(4): [102 134 147  92 144 121]
(13): [ 84  85 131 110  85 157]
(158): [152 150 116 117 141  87]
(160): [131 123 128  88 104  89]
(127): [124 136  90  79 149  78]
(56): [133 171  89 154 157 155]
(35): [133 171  89  86 109  90]
(63): [ 99 169  87  86 116 117]
has: [171  90]
no
succ: [109]
[90]
succ: [141]
[87]
succ: [136]
[90]
has: [169  88]
no
succ: [99]
[169]
asked: [102 134 147  92 144 121]
(4)

(63): [103 135 154 123]
(100): [155  90  78 141]
(160): [161  80 114 115]
has: [ 80 114]
yes
has: [141  78]
no
succ: [155]
[90]
has: [ 78 141]
yes
has: [103 135 154 123]
yes

(45): [161 100 103 115 155 174 135  96 176 171 116 104 158 145 164 110 176 117
  95 130 109 127 101 161 104 152 135]
(73): [155  99 105  99 139 156 136  95 159 153 118 124 160 142 129 141 134 152
 137 155 131 126 124 133 106 162 136]
(127): [155  99 105  99 139 156 136  95 159 153 118 124 160 142 129 141 134 152
 137 155 131 126 124 133 135 115 130]
has: [176 171]
yes
succ: [162]
[136]
has: [161  99]
no

(160): [125  71 107 124 130 106 151 127 117 126]
(13): [125  71 117 124 130 106 151 127 117 126]
(45): [ 99 167 136 123 121 117 111 119 130 125]
succ: [123]
[121]
has: [126  71 107 124 130]
no
has: [107 124 130 106]
yes
has: [151 127]
yes
has: [127 151 106 130]
no
succ: [121]
[117]
has: [107 151 127 117]
no

(158): [105 106 111 115 157 112 108  99 107]
(4): [ 99 179 113 155  99 147 147 154 106]
(13): [102 173 113 157 104 138 154 158 106]
(160): [102 173 113 157 105 138 154  99 106]
(100): [102 100 113 157 139 138 154 153 106]
has: [139 138 154]
yes
asked: [105 106 111 115 157 112 108  99 107]
(158)
has: [113 157 104]
yes
has: [157 105 138]
yes
succ: [139]
[138]
succ: [158]
[106]

(100): [112 125 121 124 132 119 137 127 126 115 133 129 112 117]
(158): [121 147 102 127 145 145 139 133 132 144 126 115 141 125]
(160): [121 147 102 127 145 145 139 133 132 144 126 131 127 121]
(148): [141 124 147 127 132  71 138 138 124 100 139 130 118 129]
succ: [71]
[138]
has: [114 141]
no
asked: [121 147 102 127 145 145 139 133 132 144 126 115 141 125]
(158)

(73): [113 126 145 126 111 138 125 126]
(56): [125 125 142 127 114 133 125 128]
(4): [127 126 145 126 111 138 114 126]
has: [127 126 145]
yes
has: [126 125 138 111]
no
has: [145 126 127]
no
asked: [113 126 145 126 111 138 125 126]
(73)
succ: [113]
[126]

(158): [132 104 148 159  99 127 174 102 128 139]
(4): [154 168 142 170 143 122 123 117 137 135]
(100): [135 151  71 112 145 153 134 163 169 136]
(127): [172 175  94 123 158 111 145 117 154 109]
(13): [136 105 129 170 124 118 124 146 177 111]
has: [164 169]
no
succ: [159]
[99]

(35): [104 123 145 161 118 140 136 130 167 132 119 124 132 110 131 143 139 122
 129 108 130 124 121 127 149 129 136 151 120 131 106 135 126 110 126 124
 136 155 131 125 122 127 119  92]
(45): [ 91 124 132 145 120 151 145 163 150 122 115 108 136 123 132 128 128 120
 128 120 125 131 148 127 147 142 131 152 119 132  96 128 114 113 146 113
 140 144 152 141 114 117 139 108]
(4): [145 145 114 128 167 127 129 117 103 129 129 127 129 126 141 112 118 126
 141 138 127 139 127 135 109 128 127 143 129 130 135 130 116 152 121 119
 125 124 132 121 121 116 127 142]
(148): [121 124 146 159 123 138 131 126 163 139 122 144 131 108 131 142 142 119
 133 109 131 123 117 131 136 120 135 143 128 135 122 150 128 112 116 135
 128 154 125 121 128 139 109  89]
(56): [140 150 116 150 179 132 133 115 104 140 121 150 133 111 148 107 121 119
 151 118 124 143 123 135 107 124 127 162 133 141 128 156 109 144 117 117
 123 136 135 121 114 116 115 108]
(63): [146 125 134 153 127 129 130 122 142 143 129 151 129 108 131 129 140 122
 144 108 130 123 115 129 125 119 132 142 132 138 137 154 128 112 116 137
 125 145 125 119 131 140 110  90]
(100): [ 90 127 133 143 122 151 146 132 138 118 114 109 136 124 131 125 125 125
 129 122 128 135 150 126 142 149 130 158 121 131  96 130 110 117 147 110
 139 142 154 145 113 114 145 116]
asked: [140 150 116 150 179 132 133 115 104 140 121 150 133 111 148 107 121 119
 151 118 124 143 123 135 107 124 127 162 133 141 128 156 109 144 117 117
 123 136 135 121 114 116 115 108]
(56)
has: [128 128 121]
no
asked: [145 145 114 128 167 127 129 117 103 129 129 127 129 126 141 112 118 126
 141 138 127 139 127 135 109 128 127 143 129 130 135 130 116 152 121 119
 125 124 132 121 121 116 127 142]
(4)
has: [123 143 124 118 151]
no
succ: [162]
[133]

(100): [110 138 103  84]
(63): [ 85 125 157 123]
(35): [ 75 119 145 127]
(160): [141 147 149  89]
(13): [ 90 117 120 137]
has: [157 125  85]
no
succ: [85]
[125]
succ: [90]
[117]
has: [141 147 149  89]
yes
succ: [103]
[84]
succ: [149]
[89]
has: [117  90]
no

(73): [119 115 142  86 147 117]
(158): [157 148 124 104 137 127]
(13): [164 157 113 148 103 143]
(148): [130 141 120 142 133 110]
(35): [142 144 122 125 124 152]
(4): [134 134 130 107 130 112]
(100): [152 175 134 112 127 162]
(56): [148 146  99 170 114 168]
(127): [141 172 142 100 120 133]
succ: [172]
[142]
has: [141 172 142 100 120]
yes

